Below is a small trained network, with its code and all its weights. Each question gives an input and a class and asks what happens when units are switched off, that is, made to give their printed mean instead of their output.

import numpy as np


def w(rows, s, z=0):
    codes = np.array(rows[::2]) - 128.0
    scale = np.full(codes.shape[1], s)
    scale[-1] = z or s
    return codes * scale


def f(y):
    return y / 2 * (1 + np.tanh(0.7978845608 * (y + 0.044715 * y**3)))


def log_softmax(a):
    a = a - a.max(-1, keepdims=True)
    return a - np.log(np.exp(a).sum(-1, keepdims=True))


def net(x, mask):
    res = np.array(x, float).reshape(1, 8) / 4 @ E
    y = f(res @ A[0][:, :-1].T + A[0][:, -1])
    res = res + np.where(mask, y, B[0][:, -1]) @ B[0][:, :-1]
    return log_softmax(res[-1] @ U[:, :-1].T + U[:, -1])


A, B = {}, {}
E = w([
[135,144,104,173,189,82,131,136,11,141,135,161],'x0',
[41,108,184,95,151,120,76,181,121,102,63,150],'x1',
[61,26,43,124,142,32,93,39,184,172,193,166],'x2',
[159,157,188,80,210,113,73,87,140,191,165,69],'x3',
[191,95,89,152,95,98,26,198,134,169,73,100],'x4',
[176,61,157,89,156,174,141,186,136,142,162,218],'x5',
[122,117,46,122,205,253,107,116,126,42,93,90],'x6',
[129,130,129,130,127,127,128,130,128,128,128,126],'x7',
],0.0056)
A[0] = w([
[33,113,159,83,144,116,56,149,111,107,88,158,114],'N1',
[185,89,73,152,107,101,32,173,134,150,92,108,65],'N2',
[134,138,84,160,198,74,118,132,15,131,117,168,65],'N3',
[160,143,159,116,226,113,69,116,166,146,179,76,77],'N4',
[169,80,130,111,153,174,126,153,137,146,144,205,90],'N5',
[171,84,135,110,158,160,132,147,155,145,143,219,71],'N6',
[102,119,78,165,72,135,146,148,135,77,124,172,60],'N7',
[107,111,71,174,65,134,150,161,123,99,118,171,65],'N8',
[123,128,135,95,87,139,121,118,254,114,106,117,64],'N9',
[212,131,63,131,107,131,148,81,131,136,187,119,81],'N10',
[70,85,110,125,167,104,147,88,161,125,178,142,107],'N11',
[65,168,86,171,97,111,115,84,125,139,95,50,60],'N12',
[102,87,57,124,136,86,85,97,160,149,143,151,1],'N13',
[126,110,51,123,197,198,107,119,133,86,107,105,44],'N14',
[133,113,124,114,98,150,115,141,198,122,114,109,60],'N15',
[209,146,86,145,108,140,146,107,127,129,168,117,77],'N16',
],0.0084,0.0025)
B[0] = w([
[124,96,86,232,171,120,177,162,211,146,82,125,234],'N1',
[81,198,133,109,160,153,235,72,102,87,180,202,248],'N2',
[145,40,141,107,78,244,85,122,184,141,246,86,235],'N3',
[99,76,98,45,108,134,119,78,74,181,14,141,222],'N4',
[125,161,100,116,140,68,101,114,129,63,129,50,209],'N5',
[121,139,99,118,148,52,104,121,101,57,158,59,206],'N6',
[115,96,130,54,169,135,122,84,95,194,69,114,200],'N7',
[124,101,150,50,146,120,99,82,98,198,55,118,208],'N8',
[147,47,117,141,115,203,82,131,112,153,242,127,208],'N9',
[65,90,123,197,173,114,153,175,191,137,84,121,215],'N10',
[146,222,126,141,105,185,138,132,104,120,115,167,252],'N11',
[148,134,84,92,164,48,80,139,121,31,164,81,218],'N12',
[213,177,211,135,99,172,110,200,93,101,69,86,238],'N13',
[148,155,186,159,43,28,128,147,128,190,172,188,255],'N14',
[127,95,167,119,139,176,161,135,124,128,174,94,161],'N15',
[111,92,140,171,166,134,127,186,170,122,71,144,181],'N16',
],0.013,0.0038)
U = w([
[140,53,127,117,108,218,82,120,149,144,221,96,85],'0',
[108,94,120,45,146,120,104,74,87,195,30,124,81],'1',
[214,222,191,143,110,196,125,202,90,82,65,105,128],'2',
[120,148,83,110,164,30,85,122,127,44,154,64,102],'3',
[80,89,106,211,181,117,159,175,207,148,80,142,89],'4',
[142,134,188,143,39,2,131,135,131,205,184,194,154],'5',
[66,197,119,105,171,168,218,55,112,83,178,200,136],'6',
[122,137,118,128,123,131,115,113,133,135,129,136,254],'7',
],0.0084,0.0056)

Each question gives the input, the list of numbers given to net, and the class t.
The units are the neurons (one row each of A and B). Each row of codes is followed by its name. A weight is (code - 128) times the scale printed after its matrix; where a second scale follows, it is the last column's (A, B and U).
mask holds one flag per neuron, in row order. A switched-off neuron (its flag False) gives its mean, the last column of its row in B, instead of its output. The means were averaged over made-up inputs and are rounded, as every weight is.
A unit's drop is (log p(t) with every unit on - log p(t) with that unit switched off) / (log p(t) with every unit on - log p(t) with every unit switched off).
The circuit of an input: a set's keep is (log p(t) with only the set's units on - log p(t) with every unit switched off) / (log p(t) with every unit on - log p(t) with every unit switched off). Starting from the 12 units with the biggest drops (on a tie, the unit counted first), units are removed one at a time, each time the one whose removal leaves the highest keep (on an exact tie, the one counted first), for as long as the keep stays at least 0.8.
units of the circuit, in order: the units of the circuit, biggest drop first
unit that matters most: the unit with the biggest drop
k most important neurons: the k neurons with the biggest drops, biggest first
drop of u: that unit's drop, to one decimal
input [1,3,8,-2,8,-5,2,-3], class 2: units of the circuit, in order	N13
input [6,-2,-1,2,7,0,0,0], class 6: 2 most important neurons	N2; N9
input [-4,-4,2,-7,8,5,-4,7], class 6: 2 most important neurons	N2; N4
input [-7,2,-1,-7,8,-6,0,6], class 6: 2 most important neurons	N2; N3
input [7,-6,6,1,6,2,4,1], class 0: 3 most important neurons	N3; N1; N13
input [-4,6,-3,6,0,5,1,3], class 1: 2 most important neurons	N4; N3
input [-2,-4,8,3,-4,2,-8,3], class 2: units of the circuit, in order	N13; N11
input [7,-7,3,-3,-8,8,4,-7], class 3: 2 most important neurons	N6; N5
input [-4,4,6,-6,0,8,5,-8], class 3: 4 most important neurons	N6; N5; N4; N3
input [2,2,-4,-6,1,8,4,8], class 3: units of the circuit, in order	N5; N6
input [-4,0,-4,-6,5,0,-2,1], class 1: 3 most important neurons	N8; N7; N3
input [-7,-2,6,-7,-1,-6,5,3], class 0: 3 most important neurons	N9; N4; N15
input [5,1,-2,5,1,4,5,-1], class 0: 2 most important neurons	N3; N8
input [5,4,1,8,5,3,-8,-5], class 1: unit that matters most	N4
input [7,2,-6,-4,-7,0,-7,-5], class 0: units of the circuit, in order	N3; N11
input [3,-8,0,3,-7,8,5,0], class 3: units of the circuit, in order	N6; N5
input [-3,-3,1,3,-5,6,4,0], class 3: units of the circuit, in order	N6; N5
input [-5,5,-3,2,-7,-7,-2,0], class 3: 2 most important neurons	N12; N2
input [8,7,3,-2,4,3,-8,-6], class 0: 2 most important neurons	N3; N14
input [-4,-5,5,-2,-7,1,8,-7], class 5: units of the circuit, in order	N14
input [4,1,-7,-5,0,-8,-4,4], class 3: 3 most important neurons	N12; N13; N11
input [4,1,-5,6,4,2,-1,2], class 1: 2 most important neurons	N4; N13
input [1,8,-7,2,3,-6,-5,-4], class 4: 3 most important neurons	N1; N13; N11
input [0,-7,-3,3,-1,-4,-2,-2], class 4: units of the circuit, in order	N10; N16
input [-4,-5,1,-7,-7,-5,0,-7], class 1: units of the circuit, in order	N7; N8
input [-3,-7,7,1,-3,-7,3,4], class 2: drop of N5	0.1
input [1,7,3,3,-1,-4,-7,-1], class 4: drop of N1	0.8
input [-1,3,-1,0,-6,-7,8,0], class 5: drop of N6	0.1
input [-8,-6,-6,-1,3,-2,7,-3], class 0: drop of N8	0.0
input [-5,-8,2,-7,0,0,7,-8], class 4: unit that matters most	N10
